Below is a small trained network, with its code and all its weights. Each question gives an input and a target symbol and asks what happens when units are switched off, that is, made to give their printed mean instead of their output.

import numpy as np


def w(rows, s, z=0):
    codes = np.array(rows[::2]) - 128.0
    scale = np.full(codes.shape[1], s)
    scale[-1] = z or s
    return codes * scale


def norm(h):
    return h / np.sqrt((h * h).mean(-1, keepdims=True) + 1e-5)


def f(y):
    return y / 2 * (1 + np.tanh(0.7978845608 * (y + 0.044715 * y**3)))


def softmax(a):
    e = np.exp(a - a.max(-1, keepdims=True))
    return e / e.sum(-1, keepdims=True)


def log_softmax(a):
    a = a - a.max(-1, keepdims=True)
    return a - np.log(np.exp(a).sum(-1, keepdims=True))


def net(x, mask):
    ids = ['αβδεηθλμστφψω'.index(c) for c in x.split()]
    T = len(ids)
    res = E[ids] + P[:T]
    r = norm(res)
    for j in range(2):
        rows = slice(3 * j, 3 * j + 3)
        q, k, v = (r @ M[0][rows].T for M in (Q, K, V))
        z = softmax(np.where(np.tri(T) > 0, q @ k.T / 3**0.5, -1e9)) @ v
        o = O[0][rows]
        res = res + np.where(mask[j], z, o[:, -1]) @ o[:, :-1]
    y = f(norm(res) @ A[0][:, :-1].T + A[0][:, -1])
    res = res + np.where(mask[2:26], y, B[0][:, -1]) @ B[0][:, :-1]
    return log_softmax(norm(res)[-1] @ U[:, :-1].T + U[:, -1])


Q, K, V, O, A, B = {}, {}, {}, {}, {}, {}
E = w([
[54,110,137],'α',
[140,120,174],'β',
[2,218,171],'δ',
[138,134,162],'ε',
[182,131,126],'η',
[179,130,125],'θ',
[49,123,141],'λ',
[60,121,143],'μ',
[182,128,116],'σ',
[118,146,14],'τ',
[153,116,130],'φ',
[146,98,176],'ψ',
[178,121,120],'ω',
],0.0069)
P = w([
[93,132,71],'0',
[236,243,179],'1',
[212,175,201],'2',
[198,115,197],'3',
[199,70,197],'4',
[157,55,212],'5',
[127,52,209],'6',
[124,63,230],'7',
[117,73,255],'8',
[113,68,250],'9',
[86,57,238],'10',
],0.00084)
Q[0] = w([
[87,106,43],'H1',
[96,149,30],'H1',
[141,22,209],'H1',
[41,194,189],'H2',
[105,36,48],'H2',
[189,1,48],'H2',
],0.0066)
K[0] = w([
[139,196,184],'H1',
[144,156,191],'H1',
[115,154,69],'H1',
[130,162,46],'H2',
[158,200,176],'H2',
[140,157,254],'H2',
],0.0099)
V[0] = w([
[119,41,116],'H1',
[188,3,84],'H1',
[100,181,34],'H1',
[136,100,1],'H2',
[166,169,156],'H2',
[155,151,116],'H2',
],0.0047)
O[0] = w([
[206,78,118,121],'H1',
[253,110,194,98],'H1',
[25,38,215,57],'H1',
[203,32,32,3],'H2',
[156,197,131,160],'H2',
[174,146,100,119],'H2',
],0.0036,0.0026)
A[0] = w([
[157,153,92,71],'N1',
[133,148,104,111],'N2',
[143,129,152,151],'N3',
[174,62,73,37],'N4',
[180,119,149,107],'N5',
[128,128,128,128],'N6',
[121,163,76,126],'N7',
[133,128,135,116],'N8',
[131,127,90,99],'N9',
[128,128,128,128],'N10',
[125,127,135,115],'N11',
[115,103,94,150],'N12',
[128,128,128,128],'N13',
[128,128,128,129],'N14',
[125,129,83,122],'N15',
[123,190,106,100],'N16',
[188,209,62,1],'N17',
[113,98,105,141],'N18',
[87,107,93,214],'N19',
[119,140,2,44],'N20',
[125,161,117,98],'N21',
[117,111,87,149],'N22',
[150,123,132,101],'N23',
[120,120,163,158],'N24',
],0.0095,0.0033)
B[0] = w([
[75,90,151,90],'N1',
[116,107,177,106],'N2',
[91,139,83,215],'N3',
[29,152,203,78],'N4',
[96,201,99,182],'N5',
[128,128,128,128],'N6',
[184,109,189,129],'N7',
[116,135,122,130],'N8',
[131,123,176,70],'N9',
[128,128,128,128],'N10',
[128,127,122,130],'N11',
[196,140,160,98],'N12',
[128,128,128,128],'N13',
[128,128,128,129],'N14',
[158,120,185,84],'N15',
[185,43,218,189],'N16',
[29,64,122,178],'N17',
[185,146,143,102],'N18',
[222,150,121,193],'N19',
[162,4,199,122],'N20',
[127,102,170,135],'N21',
[200,133,174,95],'N22',
[104,155,126,110],'N23',
[122,129,69,253],'N24',
],0.0042,0.0018)
U = w([
[82,83,7,172],'α',
[140,160,209,177],'β',
[55,80,197,31],'δ',
[119,163,205,246],'ε',
[169,156,84,52],'η',
[169,157,90,36],'θ',
[41,69,112,173],'λ',
[73,114,95,3],'μ',
[215,126,68,129],'σ',
[180,39,191,200],'τ',
[215,135,106,103],'φ',
[166,168,135,64],'ψ',
[218,118,99,132],'ω',
],0.014,0.0042)

Each question gives the input, a string of symbols that net reads in full, and the target symbol t.
The units are the heads (3 rows each of Q, K, V and O) and the neurons (one row each of A and B). Each row of codes is followed by its name. A weight is (code - 128) times the scale printed after its matrix; where a second scale follows, it is the last column's (O, A, B and U).
mask holds one flag per unit, heads first, then neurons. A switched-off unit (its flag False) gives its mean, the last column of its rows in O or B, instead of its output. The means were averaged over made-up inputs and are rounded, as every weight is.
A unit's drop is (log p(t) with every unit on - log p(t) with that unit switched off) / (log p(t) with every unit on - log p(t) with every unit switched off).
The circuit of an input: a set's keep is (log p(t) with only the set's units on - log p(t) with every unit switched off) / (log p(t) with every unit on - log p(t) with every unit switched off). Starting from the 12 units with the biggest drops (on a tie, the unit counted first), units are removed one at a time, each time the one whose removal leaves the highest keep (on an exact tie, the one counted first), for as long as the keep stays at least 0.8.
units of the circuit, in order: the units of the circuit, biggest drop first
unit that matters most: the unit with the biggest drop
k most important neurons: the k neurons with the biggest drops, biggest first
heads that matter: for each layer, one digit per head in row order, 1 if its drop is at least 0.15 and else 0, layers parted by /
drop when u is switched off: that unit's drop, to one decimal
input α θ η, target α: units of the circuit, in order -> [N17; N19]
input λ λ λ ψ, target λ: heads that matter -> 10
input τ τ α, target τ: unit that matters most -> H2
input ε ψ η, target ε: units of the circuit, in order -> [N17; H2; N19]
input θ η ε ε λ ε θ, target ε: units of the circuit, in order -> [H2; N19]
input ε β α, target ε: heads that matter -> 10
input ε ε α ε ε ψ ε τ α β σ, target ε: heads that matter -> 01
input α α α, target α: 3 most important neurons -> [N16; N19; N4]
input ε ε θ β ω, target ε: units of the circuit, in order -> [H2; N19]
input ε ε ψ α ε β ω α, target ε: heads that matter -> 11
input μ β α ε τ β ψ, target δ: heads that matter -> 10
input ε θ η, target ε: heads that matter -> 01
input ε ε ω, target ε: 2 most important neurons -> [N17; N16]
input λ ε ε β φ, target ε: units of the circuit, in order -> [H2]
input ε ε θ, target ε: 2 most important neurons -> [N17; N16]
input α η θ, target α: drop when N19 is switched off -> 0.1
input ε β ε λ, target ε: drop when H1 is switched off -> 0.2
input ψ ε ε β θ μ, target ε: drop when N16 is switched off -> 0.2
input δ β λ τ ε α β, target λ: drop when H1 is switched off -> 0.5
